Below is a small trained network, with its code and all its weights. Each question gives an input and a target symbol and asks what happens when units are switched off, that is, made to give their printed mean instead of their output.

import numpy as np


def w(rows, s, z=0):
    codes = np.array(rows[::2]) - 128.0
    scale = np.full(codes.shape[1], s)
    scale[-1] = z or s
    return codes * scale


def norm(h):
    return h / np.sqrt((h * h).mean(-1, keepdims=True) + 1e-5)


def f(y):
    return y / 2 * (1 + np.tanh(0.7978845608 * (y + 0.044715 * y**3)))


def softmax(a):
    e = np.exp(a - a.max(-1, keepdims=True))
    return e / e.sum(-1, keepdims=True)


def log_softmax(a):
    a = a - a.max(-1, keepdims=True)
    return a - np.log(np.exp(a).sum(-1, keepdims=True))


def net(x, mask):
    ids = ['ΛΞΣαβγεημπτψω'.index(c) for c in x.split()]
    T = len(ids)
    res = E[ids] + P[:T]
    r = norm(res)
    for j in range(2):
        rows = slice(2 * j, 2 * j + 2)
        q, k, v = (r @ M[0][rows].T for M in (Q, K, V))
        z = softmax(np.where(np.tri(T) > 0, q @ k.T / 2**0.5, -1e9)) @ v
        o = O[0][rows]
        res = res + np.where(mask[j], z, o[:, -1]) @ o[:, :-1]
    y = f(norm(res) @ A[0][:, :-1].T + A[0][:, -1])
    res = res + np.where(mask[2:14], y, B[0][:, -1]) @ B[0][:, :-1]
    return log_softmax(norm(res)[-1] @ U[:, :-1].T + U[:, -1])


Q, K, V, O, A, B = {}, {}, {}, {}, {}, {}
E = w([
[110,94,159,91,153],'Λ',
[53,181,44,178,66],'Ξ',
[158,179,118,109,157],'Σ',
[103,187,96,162,148],'α',
[131,124,127,152,96],'β',
[168,78,84,191,110],'γ',
[152,142,165,171,135],'ε',
[90,138,255,179,110],'η',
[199,155,57,86,128],'μ',
[159,119,56,125,161],'π',
[68,99,82,107,242],'τ',
[74,67,133,105,110],'ψ',
[217,108,147,111,197],'ω',
],0.022)
P = w([
[163,154,57,2,228],'0',
[143,158,153,96,145],'1',
[151,145,172,97,130],'2',
[160,128,177,97,115],'3',
[165,128,174,85,119],'4',
[167,125,189,87,99],'5',
[173,140,181,89,122],'6',
],0.0052)
Q[0] = w([
[43,250,172,146,190],'H0',
[147,114,172,69,116],'H0',
[136,139,176,49,141],'H1',
[102,65,170,169,178],'H1',
],0.021)
K[0] = w([
[62,253,97,154,153],'H0',
[142,118,154,103,96],'H0',
[167,128,183,68,142],'H1',
[122,32,134,159,138],'H1',
],0.022)
V[0] = w([
[73,40,177,76,152],'H0',
[6,220,70,128,81],'H0',
[149,32,72,253,117],'H1',
[25,177,85,21,49],'H1',
],0.013)
O[0] = w([
[151,32,175,182,101,11],'H0',
[82,110,45,15,140,121],'H0',
[177,171,49,26,55,253],'H1',
[96,98,100,254,123,84],'H1',
],0.0098,0.0061)
A[0] = w([
[84,167,168,84,203,2],'N0',
[135,195,181,192,124,139],'N1',
[84,97,180,78,72,101],'N2',
[118,155,74,135,171,82],'N3',
[139,114,115,41,173,63],'N4',
[98,103,91,204,173,129],'N5',
[195,110,60,137,121,73],'N6',
[156,55,131,96,38,92],'N7',
[95,114,51,133,11,41],'N8',
[1,112,170,208,58,19],'N9',
[108,92,224,70,177,86],'N10',
[58,175,207,161,187,37],'N11',
],0.014,0.0049)
B[0] = w([
[154,40,147,72,161,186],'N0',
[189,155,117,66,139,254],'N1',
[157,108,95,148,87,140],'N2',
[109,140,149,153,127,210],'N3',
[202,130,151,159,64,240],'N4',
[136,118,106,62,146,233],'N5',
[99,95,96,209,157,218],'N6',
[145,78,74,112,167,203],'N7',
[54,168,203,159,54,249],'N8',
[106,24,39,108,152,188],'N9',
[101,202,162,202,158,199],'N10',
[102,99,137,118,6,210],'N11',
],0.022,0.0042)
U = w([
[100,53,148,169,142,177],'Λ',
[74,163,119,124,159,82],'Ξ',
[92,102,185,56,97,144],'Σ',
[87,150,76,55,185,69],'α',
[49,177,123,168,105,144],'β',
[160,161,74,129,71,179],'γ',
[130,163,191,143,151,85],'ε',
[90,83,188,179,82,82],'η',
[124,151,84,162,218,88],'μ',
[136,145,96,251,104,64],'π',
[85,97,179,93,227,81],'τ',
[93,59,57,136,141,129],'ψ',
[138,160,182,155,163,253],'ω',
],0.016,0.0057)

Each question gives the input, a string of symbols that net reads in full, and the target symbol t.
The units are the heads (2 rows each of Q, K, V and O) and the neurons (one row each of A and B). Each row of codes is followed by its name. A weight is (code - 128) times the scale printed after its matrix; where a second scale follows, it is the last column's (O, A, B and U).
mask holds one flag per unit, heads first, then neurons. A switched-off unit (its flag False) gives its mean, the last column of its rows in O or B, instead of its output. The means were averaged over made-up inputs and are rounded, as every weight is.
A unit's drop is (log p(t) with every unit on - log p(t) with that unit switched off) / (log p(t) with every unit on - log p(t) with every unit switched off).
The circuit of an input: a set's keep is (log p(t) with only the set's units on - log p(t) with every unit switched off) / (log p(t) with every unit on - log p(t) with every unit switched off). Starting from the 12 units with the biggest drops (on a tie, the unit counted first), units are removed one at a time, each time the one whose removal leaves the highest keep (on an exact tie, the one counted first), for as long as the keep stays at least 0.8.
circuit, biggest first: the units of the circuit, biggest drop first
most important unit: the unit with the biggest drop
k most important neurons: the k neurons with the biggest drops, biggest first
which heads matter: for each layer, one digit per head in row order, 1 if its drop is at least 0.15 and else 0, layers parted by /
input ψ π μ, target ψ: circuit, biggest first	[H0 N7]
input ε Σ π γ η, target γ: which heads matter	01
input γ ψ π η, target ψ: which heads matter	01
input Ξ π α α β, target ψ: circuit, biggest first	[H1 N9]
input γ γ Ξ, target β: which heads matter	11
input Σ Λ π, target Λ: most important unit	H0
input ψ β π, target ψ: circuit, biggest first	[H0 N7]
input α α γ Ξ, target β: circuit, biggest first	[H0 N8 H1]
input η τ μ Λ Σ μ τ, target Σ: circuit, biggest first	[N11 H1 N5]
input γ γ ω μ, target ω: circuit, biggest first	[H0 H1]
input ε γ γ ω γ η, target γ: which heads matter	00
input τ ω η ω τ, target ω: which heads matter	00
input γ Ξ α γ Λ γ, target π: which heads matter	11
input ω π ε, target ω: most important unit	H1
input Λ β ε ω β, target ω: which heads matter	10
input γ ω μ Σ α, target α: which heads matter	11
input ψ Σ η Σ, target Σ: 3 most important neurons	[N11 N0 N1]
input ψ ε β β, target ψ: which heads matter	10
input τ μ β, target β: which heads matter	00
input τ τ ε τ, target τ: which heads matter	11
input μ Ξ γ η ε Σ Σ, target τ: circuit, biggest first	[H1 N0]
